Here is a tiny trained network, its code and every weight. The questions are about switching its units off for an input and a target symbol, where a switched-off unit gives its printed mean instead of its output.

import numpy as np


def w(rows, s, z=0):
    codes = np.array(rows[::2]) - 128.0
    scale = np.full(codes.shape[1], s)
    scale[-1] = z or s
    return codes * scale


def f(y):
    return np.maximum(y, 0)


def softmax(a):
    e = np.exp(a - a.max(-1, keepdims=True))
    return e / e.sum(-1, keepdims=True)


def log_softmax(a):
    a = a - a.max(-1, keepdims=True)
    return a - np.log(np.exp(a).sum(-1, keepdims=True))


def net(x, mask):
    ids = ['ΓΘΛΞαβζημσφψ'.index(c) for c in x.split()]
    T = len(ids)
    res = E[ids] + P[:T]
    u = 0
    for l in range(2):
        r = res
        for j in range(3):
            rows = slice(2 * j, 2 * j + 2)
            q, k, v = (r @ M[l][rows].T for M in (Q, K, V))
            z = softmax(np.where(np.tri(T) > 0, q @ k.T / 2**0.5, -1e9)) @ v
            o = O[l][rows]
            res = res + np.where(mask[u + j], z, o[:, -1]) @ o[:, :-1]
        u += 3
        y = f(res @ A[l][:, :-1].T + A[l][:, -1])
        res = res + np.where(mask[u : u + 4], y, B[l][:, -1]) @ B[l][:, :-1]
        u += 4
    return log_softmax(res[-1] @ U[:, :-1].T + U[:, -1])


Q, K, V, O, A, B = {}, {}, {}, {}, {}, {}
E = w([
[129,134,126,142,141],'Γ',
[151,89,81,43,11],'Θ',
[96,174,152,139,106],'Λ',
[121,139,130,142,135],'Ξ',
[168,112,171,199,140],'α',
[157,86,100,148,171],'β',
[233,88,141,158,81],'ζ',
[119,165,148,90,154],'η',
[199,206,202,34,74],'μ',
[117,136,130,143,134],'σ',
[12,91,58,109,118],'φ',
[72,135,173,174,223],'ψ',
],0.013)
P = w([
[106,80,151,126,110],'0',
[156,193,68,97,178],'1',
[122,190,108,118,139],'2',
[119,195,109,114,140],'3',
[99,49,254,121,112],'4',
[139,116,153,115,149],'5',
[135,119,157,118,141],'6',
[125,204,91,130,132],'7',
],0.012)
Q[0] = w([
[106,150,93,128,161],'L0H0',
[46,174,39,161,187],'L0H0',
[108,23,212,96,76],'L0H1',
[160,110,253,166,176],'L0H1',
[113,83,162,155,134],'L0H2',
[166,197,75,157,135],'L0H2',
],0.011)
K[0] = w([
[107,105,137,136,134],'L0H0',
[87,96,154,144,156],'L0H0',
[168,186,6,105,141],'L0H1',
[129,206,116,198,138],'L0H1',
[153,156,93,144,182],'L0H2',
[109,83,242,159,85],'L0H2',
],0.016)
V[0] = w([
[167,121,40,155,154],'L0H0',
[164,179,112,140,159],'L0H0',
[101,173,134,2,121],'L0H1',
[74,146,118,168,55],'L0H1',
[200,110,123,124,33],'L0H2',
[166,112,204,191,55],'L0H2',
],0.0088)
O[0] = w([
[197,35,69,142,133,52],'L0H0',
[158,56,170,86,126,123],'L0H0',
[207,193,30,122,106,252],'L0H1',
[198,197,228,210,118,132],'L0H1',
[153,42,124,143,126,60],'L0H2',
[156,3,195,87,120,77],'L0H2',
],0.007,0.0037)
A[0] = w([
[73,86,48,91,80,252],'L0N0',
[129,124,186,158,202,201],'L0N1',
[250,161,140,18,38,204],'L0N2',
[254,152,243,155,155,220],'L0N3',
],0.007,0.004)
B[0] = w([
[116,133,19,106,103,204],'L0N0',
[95,118,140,168,178,190],'L0N1',
[148,110,129,146,37,254],'L0N2',
[175,122,166,250,120,217],'L0N3',
],0.011,0.0055)
Q[1] = w([
[165,180,75,204,166],'L1H0',
[18,176,146,94,255],'L1H0',
[179,17,125,140,46],'L1H1',
[146,153,100,123,253],'L1H1',
[74,226,38,163,215],'L1H2',
[41,112,202,162,242],'L1H2',
],0.0073)
K[1] = w([
[40,118,144,113,103],'L1H0',
[76,57,33,128,180],'L1H0',
[131,46,89,144,99],'L1H1',
[165,202,78,139,226],'L1H1',
[2,140,132,85,164],'L1H2',
[104,120,150,179,179],'L1H2',
],0.0095)
V[1] = w([
[116,193,163,82,95],'L1H0',
[120,178,213,109,51],'L1H0',
[187,190,101,120,208],'L1H1',
[190,140,138,105,103],'L1H1',
[99,106,57,108,73],'L1H2',
[254,112,66,160,123],'L1H2',
],0.0074)
O[1] = w([
[244,143,153,119,165,183],'L1H0',
[224,135,122,75,130,208],'L1H0',
[1,162,189,129,85,127],'L1H1',
[82,17,128,157,106,162],'L1H1',
[122,138,90,191,92,253],'L1H2',
[106,63,95,147,207,160],'L1H2',
],0.0071,0.0045)
A[1] = w([
[49,163,166,95,193,169],'L1N0',
[105,137,86,40,56,228],'L1N1',
[254,82,93,97,43,18],'L1N2',
[123,139,22,100,32,2],'L1N3',
],0.0075,0.0067)
B[1] = w([
[68,66,132,77,127,194],'L1N0',
[181,147,35,91,139,254],'L1N1',
[54,61,174,104,94,233],'L1N2',
[179,128,254,104,222,225],'L1N3',
],0.0083,0.0076)
U = w([
[126,131,151,127,142,146],'Γ',
[115,122,132,121,142,127],'Θ',
[91,171,130,206,23,31],'Λ',
[217,175,2,101,112,247],'Ξ',
[82,116,199,95,221,118],'α',
[50,93,55,107,81,172],'β',
[169,88,120,61,161,60],'ζ',
[152,91,64,208,94,51],'η',
[105,158,160,47,82,3],'μ',
[131,102,123,132,208,67],'σ',
[236,165,226,194,204,165],'φ',
[117,122,172,125,59,123],'ψ',
],0.0071,0.0034)

Each question gives the input, a string of symbols that net reads in full, and the target symbol t.
The units are the heads (2 rows each of Q, K, V and O) and the neurons (one row each of A and B). Each row of codes is followed by its name. A weight is (code - 128) times the scale printed after its matrix; where a second scale follows, it is the last column's (O, A, B and U).
mask holds one flag per unit, layer by layer, with each layer's heads first. A switched-off unit (its flag False) gives its mean, the last column of its rows in O or B, instead of its output. The means were averaged over made-up inputs and are rounded, as every weight is.
A unit's drop is (log p(t) with every unit on - log p(t) with that unit switched off) / (log p(t) with every unit on - log p(t) with every unit switched off).
The circuit of an input: a set's keep is (log p(t) with only the set's units on - log p(t) with every unit switched off) / (log p(t) with every unit on - log p(t) with every unit switched off). Starting from the 12 units with the biggest drops (on a tie, the unit counted first), units are removed one at a time, each time the one whose removal leaves the highest keep (on an exact tie, the one counted first), for as long as the keep stays at least 0.8.
units of the circuit, in order: the units of the circuit, biggest drop first
most important unit: the unit with the biggest drop
k most important neurons: the k neurons with the biggest drops, biggest first
k most important neurons of layer l: the k neurons of layer l with the biggest drops, biggest first
heads that matter: for each layer, one digit per head in row order, 1 if its drop is at least 0.15 and else 0, layers parted by /
input η η η Λ Λ, target Ξ: heads that matter -> 011 / 000
input η Λ Λ β η η ζ μ, target ψ: units of the circuit, in order -> L1N2; L0N2; L1H0
input Λ Λ η σ, target φ: heads that matter -> 010 / 000
input φ Ξ Θ Λ Λ Λ η, target φ: units of the circuit, in order -> L0N3; L0N0; L1N2
input η η η η β, target Ξ: units of the circuit, in order -> L0H1; L0H2; L1N2
input η η η σ η β Λ φ, target Ξ: heads that matter -> 000 / 001
input η η η φ Λ σ η Λ, target φ: units of the circuit, in order -> L0H2; L0H1; L0N3; L0N0
input Λ η η η Λ β, target Ξ: 3 most important neurons of layer 1 -> L1N3; L1N2; L1N0
input Θ Λ σ η Λ η Ξ σ, target φ: units of the circuit, in order -> L0H1; L0H2; L0N3; L0N0
input α β α Θ Ξ, target β: units of the circuit, in order -> L0H1; L1N3; L0N3
input α Λ α η, target α: heads that matter -> 010 / 001
input Λ ψ Θ η Γ η η α, target φ: most important unit -> L0N3
input Θ η ψ, target α: units of the circuit, in order -> L0N2; L1N0; L0N1; L1H1
input φ η η η η η, target Ξ: 4 most important neurons -> L1N1; L1N2; L0N2; L0N1
input η ψ η Λ, target Ξ: most important unit -> L1N1
input η β μ η η, target β: units of the circuit, in order -> L0H1; L1H0; L1N3; L0N3
input ψ β η β β, target β: heads that matter -> 011 / 100
input Λ μ α Λ Ξ φ, target Ξ: heads that matter -> 000 / 000
input η Λ η β φ φ Λ η, target Λ: heads that matter -> 110 / 001
input ψ η η, target μ: most important unit -> L1H2
input σ η Θ, target ζ: 4 most important neurons -> L1N3; L1N2; L0N2; L1N1
input η Λ η μ ψ η σ Λ, target μ: heads that matter -> 111 / 001
input η η η Λ Θ Λ η η, target η: 2 most important neurons -> L0N2; L1N3
input α β β, target α: 2 most important neurons -> L0N2; L0N1
input Γ φ η φ Λ μ, target ψ: heads that matter -> 000 / 100
input η η η η ψ ψ, target α: 2 most important neurons -> L0N2; L1N0
input Λ η Λ Λ Λ ψ Γ, target φ: most important unit -> L0N0
input Θ Λ η Λ, target η: heads that matter -> 011 / 011
input β Θ Λ, target β: 4 most important neurons -> L0N2; L1N3; L1N0; L0N3
